[[ -1   1  -7   1   9   0  -5]
 [-10  29 -31  23  43  -9  -1]
 [  0  -1  -6   4   9  -1  -8]
 [ -1   0  -3   2   4  -1  -2]
 [ -1  -2  -2   4   7  -2 -10]
 [-10  27 -29  21  42 -10  -3]
 [ -2   0  -7   6  12  -1 -12]
 [ -4   9 -18  13  27  -4 -11]
 [-11  30 -33  20  45  -7  -1]]
->
[[-11  30 -33  20  45  -7  -1]
 [ -1   1  -7   1   9   0  -5]
 [-10  29 -31  23  43  -9  -1]
 [  0  -1  -6   4   9  -1  -8]
 [ -1   0  -3   2   4  -1  -2]
 [ -1  -2  -2   4   7  -2 -10]
 [-10  27 -29  21  42 -10  -3]
 [ -2   0  -7   6  12  -1 -12]
 [ -4   9 -18  13  27  -4 -11]]

[[  8  -5  -9  -7  11  12 -18   3 -10   7  -8]
 [-13  15  21 -11  20 -13   7  10   9  12  -5]
 [  9  -9   4  12   3 -17  22  14 -10  -5  17]
 [-14  15  21 -11  21 -12   6  11  10  12  -5]
 [  0  39  -6 -17   5   2   8  -7  19  -4 -12]]
->
[[  0  39  -6 -17   5   2   8  -7  19  -4 -12]
 [  8  -5  -9  -7  11  12 -18   3 -10   7  -8]
 [-13  15  21 -11  20 -13   7  10   9  12  -5]
 [  9  -9   4  12   3 -17  22  14 -10  -5  17]
 [-14  15  21 -11  21 -12   6  11  10  12  -5]]

[[ -2   7  21  13  25  19  19 -37]
 [ 25  30   7   7  -3  24 -26 -18]
 [-40 -29  -4  -6 -13  24   8 -18]
 [ 25  28  12   5  -1  22 -31 -19]
 [ -2 -48   9 -22 -12 -14  17  13]
 [  4 -49  11 -17  -9 -17  20  14]
 [ 12  -8  20  34   8 -39  21  -6]]
->
[[ 12  -8  20  34   8 -39  21  -6]
 [ -2   7  21  13  25  19  19 -37]
 [ 25  30   7   7  -3  24 -26 -18]
 [-40 -29  -4  -6 -13  24   8 -18]
 [ 25  28  12   5  -1  22 -31 -19]
 [ -2 -48   9 -22 -12 -14  17  13]
 [  4 -49  11 -17  -9 -17  20  14]]

[[-11  34 -15 -31 -28  31 -22  11   5 -14 -21  21]
 [  7   3   1  -5 -34 -33  18 -49   9  24  -2   5]
 [ 13 -31  13  33  30 -27  22  -6  -8  13  17 -22]]
->
[[ 13 -31  13  33  30 -27  22  -6  -8  13  17 -22]
 [-11  34 -15 -31 -28  31 -22  11   5 -14 -21  21]
 [  7   3   1  -5 -34 -33  18 -49   9  24  -2   5]]

[[  1  -1  -7 -12  18 -34   7]
 [ -2  22  11  -8  11 -17  24]
 [ -5  -7 -36  -5  24 -16   1]
 [ 43  31 -17 -23 -13  17  36]
 [ -6 -14 -12   4   3 -22   8]
 [ 26  21 -13 -14 -10  15  32]
 [  8  20  -2 -22  17 -16  -2]
 [  0   0   0   0   0   0   0]
 [  9  -3  10 -26  -3 -20   8]]
->
[[  9  -3  10 -26  -3 -20   8]
 [  1  -1  -7 -12  18 -34   7]
 [ -2  22  11  -8  11 -17  24]
 [ -5  -7 -36  -5  24 -16   1]
 [ 43  31 -17 -23 -13  17  36]
 [ -6 -14 -12   4   3 -22   8]
 [ 26  21 -13 -14 -10  15  32]
 [  8  20  -2 -22  17 -16  -2]
 [  0   0   0   0   0   0   0]]

[[-44 -15  18]
 [ -5  11   2]
 [  3   5 -19]
 [  0   0   0]
 [-38   0  14]
 [ -9   9   1]
 [-11  -1   5]
 [  1   8   8]
 [ -9   9   0]
 [-20   6   8]
 [-20   7  -3]
 [ -2   9   4]]
->
[[ -2   9   4]
 [-44 -15  18]
 [ -5  11   2]
 [  3   5 -19]
 [  0   0   0]
 [-38   0  14]
 [ -9   9   1]
 [-11  -1   5]
 [  1   8   8]
 [ -9   9   0]
 [-20   6   8]
 [-20   7  -3]]

[[ -3  -6   4 -10  20   0  -5]
 [  1 -23  40   5 -24   0  34]]
->
[[  1 -23  40   5 -24   0  34]
 [ -3  -6   4 -10  20   0  -5]]

[[  4   6 -24  10   5 -22  12  -9]
 [  9 -14 -43   1 -14 -30  17  -2]
 [-13 -17 -46 -27   3 -41  19 -19]
 [  2  13 -19 -11 -22 -22   1 -19]
 [ -2  -4 -19   9   5 -39   9 -20]
 [ 21 -17 -46   9  10 -47   3   0]
 [ -4  14 -43 -27   4 -20   0  -8]
 [-19   8 -47 -12  -8 -47  -5 -18]
 [ 14 -11 -46   8   2 -23  17  -8]
 [ -5  10 -18   0  -5 -33   2  -5]]
->
[[ -5  10 -18   0  -5 -33   2  -5]
 [  4   6 -24  10   5 -22  12  -9]
 [  9 -14 -43   1 -14 -30  17  -2]
 [-13 -17 -46 -27   3 -41  19 -19]
 [  2  13 -19 -11 -22 -22   1 -19]
 [ -2  -4 -19   9   5 -39   9 -20]
 [ 21 -17 -46   9  10 -47   3   0]
 [ -4  14 -43 -27   4 -20   0  -8]
 [-19   8 -47 -12  -8 -47  -5 -18]
 [ 14 -11 -46   8   2 -23  17  -8]]

[[-15 -22 -21  21  10  20  12]
 [ 26 -11   7   1  -9 -29  -2]
 [ -7  -5  -3 -16  -3  28  22]
 [  2  10 -13  -1   6   5  -3]
 [ -9 -12 -47  23  14   6 -10]
 [ 10   4   7  -7  -2  -1   6]
 [ 26  -2  37  20  -1 -37  -2]]
->
[[ 26  -2  37  20  -1 -37  -2]
 [-15 -22 -21  21  10  20  12]
 [ 26 -11   7   1  -9 -29  -2]
 [ -7  -5  -3 -16  -3  28  22]
 [  2  10 -13  -1   6   5  -3]
 [ -9 -12 -47  23  14   6 -10]
 [ 10   4   7  -7  -2  -1   6]]
